Each row was made from one path, in order. Every step used is in the known rows, and no mark comes twice. Write each row's path.
Each row is shifted at random along 8 fixed directions that mean nothing.
Known rows:
zatu sorov nipanof ledam turis vopul gimiz vibif: [ 298  -13 -317  -27 -574 -404    2 -498 -217 -133 -261  -93 -259  -34
  -79   99 -237   14  -11  207    3  141  195 -214 -168 -127  -54 -242
  346  146   73  -36 -340  181   -8  322  258  340 -144  157 -299 -366
  -89   91   64 -309 -156 -428]
turis vopul vibif gimiz zatu: [ 134 -195  -27 -147 -315 -707   31 -283   84  212 -118  400 -230 -145
 -338  423  253   33  385  250 -163  312 -193  -63 -230   20 -299  234
 -137  208  182   61 -226  -14 -193   86  178  157   88  280 -297 -320
 -257   17  113 -254  254 -314]
vibif gimiz vopul zatu sorov negem: [ 158  -75  -20 -254 -168 -334 -161 -351   40   96   52  259 -344   -9
  -99  510  -12  -69  339  483 -285  301  127 -128 -119   23 -217   82
 -156  276   13  120 -437  -79 -144  185  192  190  181  173 -177 -462
 -249  222  301 -265  512 -269]
ledam vibif gimiz zatu nipanof negem: [ -16   12 -584 -215   -8 -352 -429 -211   37 -495   75  307 -185  242
  -83  327  160  173   30  373  -31   12  -91   11 -381  166 -169  -44
  165 -114  -34   43 -356  276 -227  -69   57  254  314  316 -546  -47
 -209  196  397  167  -28 -506]
vopul zatu nipanof sorov negem ledam turis: [ 237  -42 -237 -280   63  -86  510 -103   75 -331  210   25 -326  114
  -76  106  179   18   89    3 -208  372 -197 -100 -389 -367 -103  347
  122  119  121  187 -500  222  -46  169   23  229  110  183 -180 -216
 -121  485  338   37  128   -3]
vibif gimiz vopul zatu sorov negem ledam: [  31 -228 -206 -739 -109 -105   -3 -166 -185 -376  107 -259 -238  -83
  -65   16  -66  -73 -243  312  -57  347  107   37  219 -195 -140  284
   59   69   82  -42 -343  -18   17  318 -159  432 -235   17 -159  -81
 -470  802  351 -250  567  -15]
sorov nipanof zatu negem ledam: [ 412 -105 -254 -388 -170  343  383 -148  -54 -533 -167  146 -476 -163
 -232  279  327  204 -249  -65   99  303   -9  -26 -251 -419 -173 -113
  326  115  129 -213 -142  302  -92  338 -170  600 -171   53 -224 -501
 -156  107  473   42   51 -187]
sorov negem ledam vibif gimiz: [  50    3 -481 -735 -261 -239  439 -334 -121 -461  -76 -237 -140 -132
  -48 -120   81  317 -347  214   -5  231  111  -60 -149  125  -73  314
  297  144 -309  271 -301  311   33 -174  179  278  -54  148 -342  -32
 -365  164  179  -25  334 -210]
negem ledam vopul vibif gimiz zatu nipanof sorov: [  74  -28 -442 -225 -301 -531  172 -498 -163 -282 -450  -88 -289   57
  -80   62 -241  -58  162  -92   62  230  188 -285 -347 -186  -66  107
  166   18  -31  -80 -527  -34 -213  277   62  336  -33  -87 -449  -63
 -344  286  360 -217  185 -384]
vibif gimiz vopul zatu negem ledam turis nipanof: [ 148 -122   51 -417   87 -499  284  -41  -89 -439  314 -194 -119 -150
  169  447 -131 -458  150  547 -510  381   48  191  313   37  103   82
 -129  169  211  304 -458  -76  114   10  350  300 -140  256  -68 -341
 -516  628  123 -202  710  124]
zatu negem vopul gimiz vibif: [ 251 -343  -35 -551 -625 -183  229 -288   58 -199 -352   71 -144    1
  -91  249  125   16  266 -255  -57  412   10  -26 -218 -444  -52  143
   -2  184  183 -133 -306   47    8   26   90  414  -75   71  -77 -453
 -351  -54   73 -365  289  -99]
sorov zatu negem ledam: [ 340  -97 -311 -366   69 -161  551 -317   41 -228  226  177 -362 -111
 -178  408  286  253 -171 -257 -141  327   24 -171 -459 -462 -151   -9
  253  390  141   65 -293  143   11  353 -315  381   58   81 -216 -495
  -56  -58  300   13  204 -227]
negem vibif gimiz vopul zatu sorov: [ 156 -103 -467 -339  189 -822   95 -440  -20  -74  742   62 -173   78
   48  603 -154 -275   38  263 -457  384  377  -60  125   78   26  -87
   65  434  329  154 -663 -249   28  367 -197  435  318  117 -208 -239
 -384   93   75 -178  581 -207]
ledam turis sorov nipanof zatu: [ 179 -119 -395   80  -20   56  440  172    9 -315  199  169 -301 -274
 -283   50  392   16 -123  290 -167  434 -291  -71 -428   37  -52  215
  113   99   74  284 -161  222 -140   95   14  370  128  286 -244  -78
 -102  318  359   58 -105 -150]
vibif gimiz vopul zatu negem ledam turis sorov: [ 143 -289  -97 -435   75 -539  444 -109  -76 -474  151  143 -290   44
   14  601   69    5  155  433 -261  251  165  150  347  -90 -258   36
  -56   67  367   27 -142  -49 -122  272  272  536 -105  279 -239 -397
 -184  833  268 -189  398 -216]
gimiz zatu sorov nipanof ledam turis vopul vibif: [ 300 -195 -279 -129 -208 -276  208 -163   98  -26   84  184 -333   53
 -344  312  317  114  -25  195  -13  269 -325   74 -431 -283 -322 -169
  415  175  176   21 -294  348   16  400  -13  302  -24  318 -134 -511
 -122  137  109 -102 -192 -195]
zatu nipanof ledam turis: [ 110 -193 -151 -258 -158    4  -79   38   -8 -700  109  -84 -166  197
   82  -24  236   15  144  107 -138  126 -247  -26 -380 -165    7   53
  191  -22 -175  275 -334  496  -64 -111  318    7   75  347 -160 -235
 -134  273  273  174  -33 -178]
gimiz zatu nipanof sorov negem ledam: [ 220  -28 -156 -171  -72 -219    9 -227   -9 -148 -134  220 -400   25
 -232  189  183   44 -101  -85   78  188   10 -144 -381 -392 -117   32
  338  167  111  -78 -237  208 -177  471 -118  394  -45   23 -352 -338
  -40  244  438 -176 -131 -260]
turis gimiz zatu sorov negem ledam: [ 121  -91   97 -330  -22 -278 -367  -37  -43  -91 -100    8 -217 -183
  -72  223  -30 -136  -60  230 -183  160 -177  208 -142 -439   22  201
   -3   72   -4  255  -72  225  -43  342  181  155 -154  221 -188 -307
 -430  502  273 -156  586 -116]
negem vopul gimiz vibif: [ 217 -303  -85 -417 -402 -589  256 -437   20 -240  -99  269 -136   -1
 -122  473  175  108  242 -112  -68  355  180  -46   66 -280 -115   87
   68  286  393 -157 -252  -22 -130  240   95  573   67  201 -249 -371
 -223  -93   69 -321  138 -330]
gimiz zatu sorov nipanof: [ 141 -274  -34 -158   46   -9 -401  116   90  -22  235   -6 -169   -9
 -239   52  287 -128 -125   66 -194  349 -393  253 -340 -298  -53   53
  104  174    9  312 -390  207   30  149 -127  337  -23  217   -4 -396
 -112  255  278  -80   59   15]
vopul vibif gimiz zatu sorov nipanof ledam: [  46   39 -283   17 -134 -220 -210 -481 -125 -115 -179 -141 -186  -98
 -178  -28 -138 -140   76  198 -125  137 -123  -42 -474 -231   35  137
   99  127 -108  173 -485   46 -157    0   77  101  143   14 -378   17
 -303  252  251 -142  216 -252]
zatu sorov negem vopul vibif: [ 242   -1  -54 -365   40   24  396 -118  -90 -210  120  -60 -171 -166
  -19  -20 -241 -352   55  238 -302  304   64   36  -10 -227  177  587
  -78  190  304  417 -386 -163  115  209  -18  208  -33   58  -44  -14
 -743  495   -4 -402  814  131]
sorov negem ledam vopul gimiz zatu nipanof: [  42   54  -69 -288  -45 -431 -198 -391  -86 -498 -205  -26 -203  107
  103  170 -311 -112  205  120 -180  101  153    1 -136 -551    2  398
  -47   60   89  211 -404   89  -17  164  289  190 -155  161 -351   51
 -239  331  292 -119  607 -280]
ledam vibif gimiz zatu sorov nipanof negem vopul: [  83   97 -761 -101  -38 -280 -132 -392  -11  -78 -223  100 -183  109
 -157  101 -150  172  -50  231  -64   64   12   19 -436  127   37  -19
  271   33  -29  180 -398  170 -159   83  129  339  371   34 -512    3
 -252  139  278   45  273 -370]
vibif gimiz vopul zatu: [-151 -305 -109 -592 -263 -227 -256  -13 -111 -282  154 -278  -61 -148
  -74  -49  108 -196  102  243 -225  411 -201   34  -58   22  -56  354
 -222   41  -71  196 -483   33  -81 -175  136  136  -17  202 -154  215
 -451  495  287 -145  433   23]
zatu negem ledam vopul vibif gimiz: [ 151  -86 -298 -740 -100 -406  433 -503  -58 -675  -98  -48 -170   63
  131  271  -64  166  144  153 -136   86  195  129   36 -247 -257  131
  105   67   74  125 -353  178   54   10  262  375  -63  238 -325 -367
 -417  293  149  -64  576 -309]
ledam vibif gimiz vopul zatu: [-121 -326 -107 -457 -180 -492   27 -105  -15 -167 -153 -114 -166  134
 -180  308   45   55  174  313 -172  292 -228  410   31    9 -162  278
 -151   35  187  347 -458  118  -44 -256  389  147   53  384 -289   16
 -279  350   34  -93  261  -77]
ledam vopul gimiz vibif: [ -42 -327  -78 -164 -390 -534 -170 -202 -159 -332 -465 -131  -77   59
  -85    2 -249   54   16   21  -29  364   -3  200  206 -305   24  430
  -70   44  427  170 -378 -140   55   26  152  350 -242  231 -278  128
 -258  374  -14 -341  164 -158]
vibif gimiz vopul zatu negem: [   5  -22  -13 -455 -131 -648 -153 -415  -31  -19  120 -102  -79   64
   65  424 -192 -308  356  158 -342  110   86  236   -8 -148  -62    1
  -12  254  106  335 -555   79  126 -110  363   82  100  234 -287 -300
 -150  241  -12 -213  480 -126]
ledam vibif gimiz vopul zatu sorov: [  93 -270 -332 -294 -437 -214   -2  -55 -200 -166 -356  -95 -391   39
 -139  370 -136   54   69  361  -20  464  111 -186  -49  263 -101   54
 -171 -118  -84   14 -500 -221 -273  111  126  291  -49   64 -147  -65
 -498  390  337 -261  376 -251]
negem gimiz vopul zatu nipanof: [ 108 -136  119 -343 -195   13 -504  -19 -241 -488 -258 -136 -308   32
   52  210 -277 -290  477  283 -240  119  164  -53  -74 -407  103  211
 -464 -142  158  285 -442   24 -336   90  482  113 -124  149 -283  274
 -484  431  435 -205  672 -176]
ledam turis nipanof zatu negem vibif: [ 316  -91 -622   60  -80 -159  632  174 -105 -363 -113   39 -366 -229
 -145  337   71 -171 -269  228  -86  575  -15  -91 -174  -51  240  190
  238  -30  341  117 -225  -49   12  271 -232  394   20   69 -248   13
 -538  217  137  -31  235  -28]
vopul vibif gimiz zatu sorov nipanof: [  36 -248 -278 -573 -240   53 -104 -122  -53  -69   41 -320  -90 -106
 -318 -201  178 -231 -317  128   56  419 -282  325 -177 -325 -184  221
  282   75  -42   93 -466  149  185   88 -320  489 -227  107  -82 -219
 -366  541   96 -245    3   47]
nipanof sorov negem ledam: [ 199   -9 -221 -247    0 -203  262 -272  -43 -316 -107  194 -372 -157
 -149   62  252  305  -50  120  -45  117  -28 -138 -308 -244 -154  206
  109  115  123   90  -89  264 -295  238  182  327  137  182 -437 -139
 -159  231  442  -83  100 -306]
nipanof sorov zatu negem vopul vibif gimiz: [ 236  -61 -489 -242  115   40  817 -476  -12 -113   34  211 -407 -180
 -227  256   69  -85  155   47 -220  260   25 -157 -377 -108 -144  335
 -106  148  474  -53 -268 -137 -228  211 -231  424  346   54 -400 -115
 -528  380  239 -131  376 -290]
vopul vibif gimiz zatu sorov negem ledam turis: [ 167   -6 -183 -193    2 -838  308 -596  -71  -85 -221  113 -207   42
   80  446 -165  -23  451  312 -176  117  189 -170 -144 -274 -110  270
   15  198  -17  207 -295   37 -216  177  386  226  178  111 -359 -460
 -402  310  143 -191  693 -467]
ledam turis nipanof zatu negem: [ 267   96 -469   90 -143 -392  451   34 -100 -284  -16   55 -266 -216
  -71  446   39 -241 -129  200  -68  386  -13  -89 -179   90  141  -44
  367    4  170  178 -271   78   63  213  -46  275   49  188 -313 -267
 -250  213  101  -60   90 -168]
sorov negem vibif gimiz vopul: [ 138 -108 -265 -577  -27 -319  -14 -422  -14 -278  304  272 -264 -135
    8  340  184   41   52  644 -301  199  342 -149  -77  135 -132  102
  -20  416   39  134 -209  156 -168  105  215  359  217  242 -302 -190
 -544 -109  265 -143  451 -378]
vibif gimiz vopul zatu nipanof negem ledam turis: [ 112 -138 -145 -452 -142 -356  -40 -232   57 -339  170  -30 -121  262
   19  160 -101 -156  167  203 -240  352  -14  150   18 -295  -38   33
  173  324  228   64 -629  146  202  113  179  274  -34  177 -132 -385
 -172  471  109  -88  307   86]
turis nipanof ledam vibif gimiz: [ 123 -105 -352 -172 -293 -131  283  -16   19 -530  -23   83 -273 -209
 -255  247  367  225 -312  553 -100  365 -160   58 -105  462  -78  -73
  238   14  -89  137 -248  174  -97 -146  170  295   55  381 -283 -169
 -284   83  260   11 -122 -182]

Write each row's path:
[ 140  215 -503 -329 -455  106  688 -365 -189 -496 -236 -101 -224 -252
   18 -270 -164 -143  198  385 -130  190  248 -597 -591  112  124  468
  136   40 -438  226 -320  106 -156  -39  326  -14  105  -86 -360  262
 -577  397  303 -219  408 -255] | zatu nipanof ledam turis sorov negem vopul vibif gimiz
[ 208  -75 -412 -348   -1  -53  539 -252 -129 -448 -191  142 -425   48
 -155 -122   74  165   52  508    3   96 -124  -73 -225  -83 -313  575
  -46 -165  321  -66  -55  249 -237  192   86  240  -10  208 -516 -100
 -404  829  312  -44  115 -327] | zatu nipanof sorov negem ledam turis vopul vibif gimiz
[  21 -111  -99 -541 -222 -170 -191  -22  100 -196  119   -8 -136 -339
 -180  161  145 -386  105  701 -383  370 -140  359   13 -198  -15   45
  -58  150  181  287 -461  150  133  -19  343  343   30  345 -183   48
 -629  177  174 -239  372  197] | turis nipanof negem vibif gimiz vopul zatu
[ 227  147  -98 -256 -205  -15  -88 -223 -115  -79 -423  114 -488  -16
 -239  128 -165  -64  273  295  -36 -154   91  137  -63 -414 -246  208
  -34 -261  409  245 -159  330 -195  338  457  234  -80  304 -598   93
  -72  563  296 -180  183 -337] | turis vopul zatu nipanof sorov negem gimiz
[   5  -84 -351 -183 -182 -367  213  -61 -145 -491   78  -36 -301 -189
 -246  463   50  -10 -312  639 -134  418   -5   90  160  419  -21  -39
  139   16  223   54 -431 -132  -98   70   57  313  -40  291 -346  230
 -420  387  236 -158   26  -92] | turis nipanof ledam vibif gimiz vopul zatu
[ 185 -135 -123 -588 -243  -94  164 -501  250 -298  139  129 -207  111
 -222  414  282   46 -106  162 -106  219  -71  454  -66 -280 -434 -332
  591  421  141    1 -485  372  351   68   52  555 -132  400  -80 -761
  -90   12   -7  -89  -89 -115] | sorov nipanof ledam vopul vibif gimiz zatu negem
[ 171 -364 -212 -300  -51 -488   86   21  -23 -260  -33   98 -248   95
  -39  422   47 -148  147  275 -211  269 -101  281  195 -387 -139  316
 -143 -134  612   51  -61   63  -21  204  193  431 -154  404 -172  -58
 -447  517  -20 -121  486 -173] | ledam turis vopul gimiz zatu negem vibif
[ 218  -57 -393 -196 -229 -368  158 -191   67 -515  107   82 -287 -160
  -76  566   31 -177 -224  260 -235  448  163   51    5 -236   22 -205
  300  123  301  -60 -407  -80  141  331  -47  548 -131  262 -132  -50
 -459  -31  167 -191  302  -93] | turis nipanof ledam vopul gimiz zatu negem vibif
[ 149   43 -287 -133   26 -124  156  -59 -104 -316    7  -62 -338  -20
  -98   19  -84 -110 -225   55 -108  255  -17 -195 -427  -28  162  219
  138   92   15  224 -437   63 -142  151  -55  246  -46   17 -264   51
 -431  293  375 -166  187  -94] | gimiz zatu nipanof sorov negem ledam vibif
[ 209   54  -60 -275    5  -96   55 -203   41 -311  -15  227 -391 -105
 -113  302  -70 -176   60  311 -238  259 -114   23 -409 -344  -99  251
  -60  131  216   85 -343   97  -88  386   65  207  -95  258 -240 -154
 -634  396  347 -184  371 -137] | turis gimiz zatu nipanof sorov negem ledam vopul vibif
[  41  -67 -364 -124  -83 -237   64 -336  -75 -314 -281 -255 -194  140
 -123  112 -245  -78   -5   12 -103   67 -120  334 -227 -395  123  114
  163  -54  230  228 -390  188  -56   47  293  282   76  173 -357  162
 -248  282   75  -54  320 -164] | negem vopul gimiz zatu sorov nipanof ledam vibif
[ 295  -61 -487 -320   54  246  249  -11   28 -491   -8   63 -395   80
 -305  166  136  409 -375  199  -29  360 -239  252 -212 -411 -184   69
  208  -46  264   77 -497  126   -6  275 -165  542  -44  191 -200  -57
 -211  442  400   57   88   39] | vopul zatu sorov nipanof negem ledam vibif
[ 206  109 -325 -314   -3  -30 -558 -123  -30 -244  197   36 -185 -219
 -135   92   29  -56 -371  245 -137  168 -171  153 -363 -404   11 -210
  290  132  -24   42 -269  308   17  460  -69  383  -69  179 -249 -203
 -342  352  412  -30  213 -111] | turis gimiz zatu sorov nipanof negem ledam
[ 104  137 -281 -352 -382 -410  385 -581 -105  139 -252   45 -212 -356
 -144  104 -104 -312  243  133  -80  236  281 -362 -214   77   -8  251
  140  238  -17   36 -340  -82 -214  190  227  367  150  -37 -359   32
 -627  159  167 -459  445 -293] | nipanof sorov negem vopul vibif gimiz zatu
[ 274  109 -294   48 -105 -235  211 -396   75 -304  262  102 -229  -97
 -123  301 -231   90  -45   54 -483  282  233 -109 -308 -141  101 -148
  164  470  282  403 -656 -107  102  128   60  361   75  118 -282  -18
  -56  -51  244 -218  306  -85] | turis sorov nipanof ledam vopul zatu negem gimiz vibif
[ 295   50 -738 -447 -467  283 -136 -202   32 -284 -236  -43 -349   43
 -291   -1  -26  388 -332   54  124  390  123    4 -243 -431 -261 -209
  468  -13   62    8 -609  208  119  466 -108  646 -114  126 -219    6
  -76  209  385  -54  122 -129] | ledam vopul zatu sorov nipanof negem gimiz
[ 145  -10 -184 -324 -176 -535  407 -575  -30  -72 -437   66 -300  151
 -126  222  -14  -77  288  134   82   86   68   56 -229 -457 -239  194
  319  135  122   16 -291  299 -101  214  305  356   12  136 -457 -489
 -173  425  100 -211   -7 -370] | vopul vibif gimiz zatu nipanof sorov negem ledam turis
